Below are the code and all the weights of a small trained network. Each question names an input and a class and asks about switching units off, where a switched-off unit gives its printed mean instead of its output.

import numpy as np


def w(rows, s, z=0):
    codes = np.array(rows[::2]) - 128.0
    scale = np.full(codes.shape[1], s)
    scale[-1] = z or s
    return codes * scale


def f(y):
    return np.maximum(y, 0)


def log_softmax(a):
    a = a - a.max(-1, keepdims=True)
    return a - np.log(np.exp(a).sum(-1, keepdims=True))


def net(x, mask):
    res = np.array(x, float).reshape(1, 8) / 4 @ E
    y = f(res @ A[0][:, :-1].T + A[0][:, -1])
    res = res + np.where(mask, y, B[0][:, -1]) @ B[0][:, :-1]
    return log_softmax(res[-1] @ U[:, :-1].T + U[:, -1])


A, B = {}, {}
E = w([
[70,57,113,65,117,153,198,55,74],'x0',
[128,130,133,126,126,130,124,131,123],'x1',
[118,141,195,133,254,177,110,85,151],'x2',
[128,128,127,129,129,128,128,128,127],'x3',
[128,133,119,128,130,126,122,120,125],'x4',
[53,64,179,158,101,55,60,107,137],'x5',
[132,127,127,129,129,127,129,125,129],'x6',
[129,125,129,135,130,128,133,133,128],'x7',
],0.016)
A[0] = w([
[67,73,119,112,90,104,125,105,151,86],'N0',
[123,195,83,133,24,103,161,193,97,120],'N1',
[208,178,54,107,27,93,122,181,131,39],'N2',
[128,122,154,147,137,100,158,157,113,113],'N3',
[181,213,178,178,144,159,170,131,145,91],'N4',
[172,168,140,189,86,40,24,204,194,34],'N5',
[204,246,138,167,216,164,97,127,192,127],'N6',
[67,76,163,169,128,99,63,127,197,164],'N7',
[180,186,154,89,133,127,82,139,177,169],'N8',
[23,89,105,82,16,50,187,63,55,105],'N9',
[230,167,44,57,109,185,233,134,81,59],'N10',
[74,118,248,112,232,162,110,32,145,2],'N11',
[147,176,54,140,2,97,163,166,126,137],'N12',
[142,143,198,156,127,5,25,154,179,126],'N13',
[52,75,228,188,151,42,17,113,155,4],'N14',
[138,216,157,123,172,169,148,113,129,110],'N15',
[82,29,107,137,11,81,123,111,90,108],'N16',
[60,97,134,49,172,151,228,59,39,118],'N17',
[129,155,187,139,235,162,143,104,153,165],'N18',
[115,67,132,128,84,48,138,72,121,96],'N19',
[98,90,143,34,173,184,194,50,45,15],'N20',
[192,207,179,159,86,33,99,150,133,134],'N21',
],0.0087,0.018)
B[0] = w([
[119,147,133,88,156,88,143,124,107,166],'N0',
[106,139,105,185,137,183,112,119,123,198],'N1',
[146,117,133,209,192,171,85,134,191,177],'N2',
[94,119,131,142,137,113,119,131,118,130],'N3',
[126,167,155,118,113,109,106,123,152,178],'N4',
[99,61,102,84,86,79,162,75,47,208],'N5',
[177,174,185,91,170,87,111,173,172,250],'N6',
[118,96,113,123,91,131,113,84,72,227],'N7',
[143,169,139,145,156,139,159,139,131,203],'N8',
[151,152,158,64,119,65,120,128,105,242],'N9',
[77,69,82,130,67,122,146,64,85,205],'N10',
[73,46,55,122,13,135,197,55,55,207],'N11',
[100,90,85,156,128,185,120,141,151,218],'N12',
[99,122,78,163,116,159,157,119,135,232],'N13',
[147,150,90,239,184,224,93,195,200,200],'N14',
[133,143,158,117,137,120,132,175,148,184],'N15',
[168,164,170,30,141,76,158,130,112,222],'N16',
[95,97,93,165,93,160,104,125,114,251],'N17',
[143,148,127,107,172,142,110,159,155,252],'N18',
[142,134,163,106,131,105,159,144,113,179],'N19',
[126,157,101,247,204,208,91,159,199,198],'N20',
[106,86,86,139,124,154,135,98,127,205],'N21',
],0.013,0.018)
U = w([
[105,123,107,179,168,190,123,156,221,255],'0',
[81,57,78,99,5,112,140,101,77,87],'1',
[135,173,255,42,139,35,132,155,168,36],'2',
],0.0094,0.0045)

Each question gives the input, the list of numbers given to net, and the class t.
The units are the neurons (one row each of A and B). Each row of codes is followed by its name. A weight is (code - 128) times the scale printed after its matrix; where a second scale follows, it is the last column's (A, B and U).
mask holds one flag per neuron, in row order. A switched-off neuron (its flag False) gives its mean, the last column of its row in B, instead of its output. The means were averaged over made-up inputs and are rounded, as every weight is.
A unit's drop is (log p(t) with every unit on - log p(t) with that unit switched off) / (log p(t) with every unit on - log p(t) with every unit switched off).
The circuit of an input: a set's keep is (log p(t) with only the set's units on - log p(t) with every unit switched off) / (log p(t) with every unit on - log p(t) with every unit switched off). Starting from the 12 units with the biggest drops (on a tie, the unit counted first), units are removed one at a time, each time the one whose removal leaves the highest keep (on an exact tie, the one counted first), for as long as the keep stays at least 0.8.
circuit, biggest first: the units of the circuit, biggest drop first
unit that matters most: the unit with the biggest drop
k most important neurons: the k neurons with the biggest drops, biggest first
drop when u is switched off: that unit's drop, to one decimal
input [1,0,-8,-3,-6,5,2,-7], class 2: unit that matters most	N16
input [-7,1,-1,-6,-3,1,8,-5], class 1: 4 most important neurons	(N5; N20; N14; N18)
input [2,2,7,0,0,5,-1,8], class 1: 2 most important neurons	(N11; N7)
input [-1,0,-3,-5,8,0,2,5], class 0: 4 most important neurons	(N11; N5; N10; N7)
input [-2,-4,0,-5,6,4,-3,-4], class 1: 2 most important neurons	(N20; N6)
input [-6,4,-1,5,6,3,2,-1], class 1: 2 most important neurons	(N5; N20)
input [-1,3,-7,1,3,-1,5,1], class 0: 2 most important neurons	(N2; N11)
input [4,-2,1,-1,3,-1,1,6], class 0: 4 most important neurons	(N11; N5; N7; N20)
input [-1,2,-5,6,7,-3,-5,6], class 0: 2 most important neurons	(N2; N11)
input [2,8,-1,-7,-8,2,0,-1], class 2: 2 most important neurons	(N11; N10)
input [-7,-1,-1,-3,3,6,-2,4], class 1: 2 most important neurons	(N5; N7)
input [0,2,8,2,1,-8,-3,-6], class 2: 2 most important neurons	(N6; N14)
input [-8,-8,-2,0,1,2,7,-6], class 1: 2 most important neurons	(N5; N20)
input [7,-3,2,2,4,-4,-4,1], class 0: circuit, biggest first	(N20)
input [3,-7,5,0,-1,2,-7,-6], class 1: drop when N11 is switched off	2.6
input [-3,-8,0,7,-8,2,-5,-4], class 1: drop when N20 is switched off	1.2
input [-2,5,-8,1,0,-3,2,-6], class 0: drop when N2 is switched off	2.4
input [8,5,2,1,1,-6,2,-7], class 0: drop when N20 is switched off	8.8
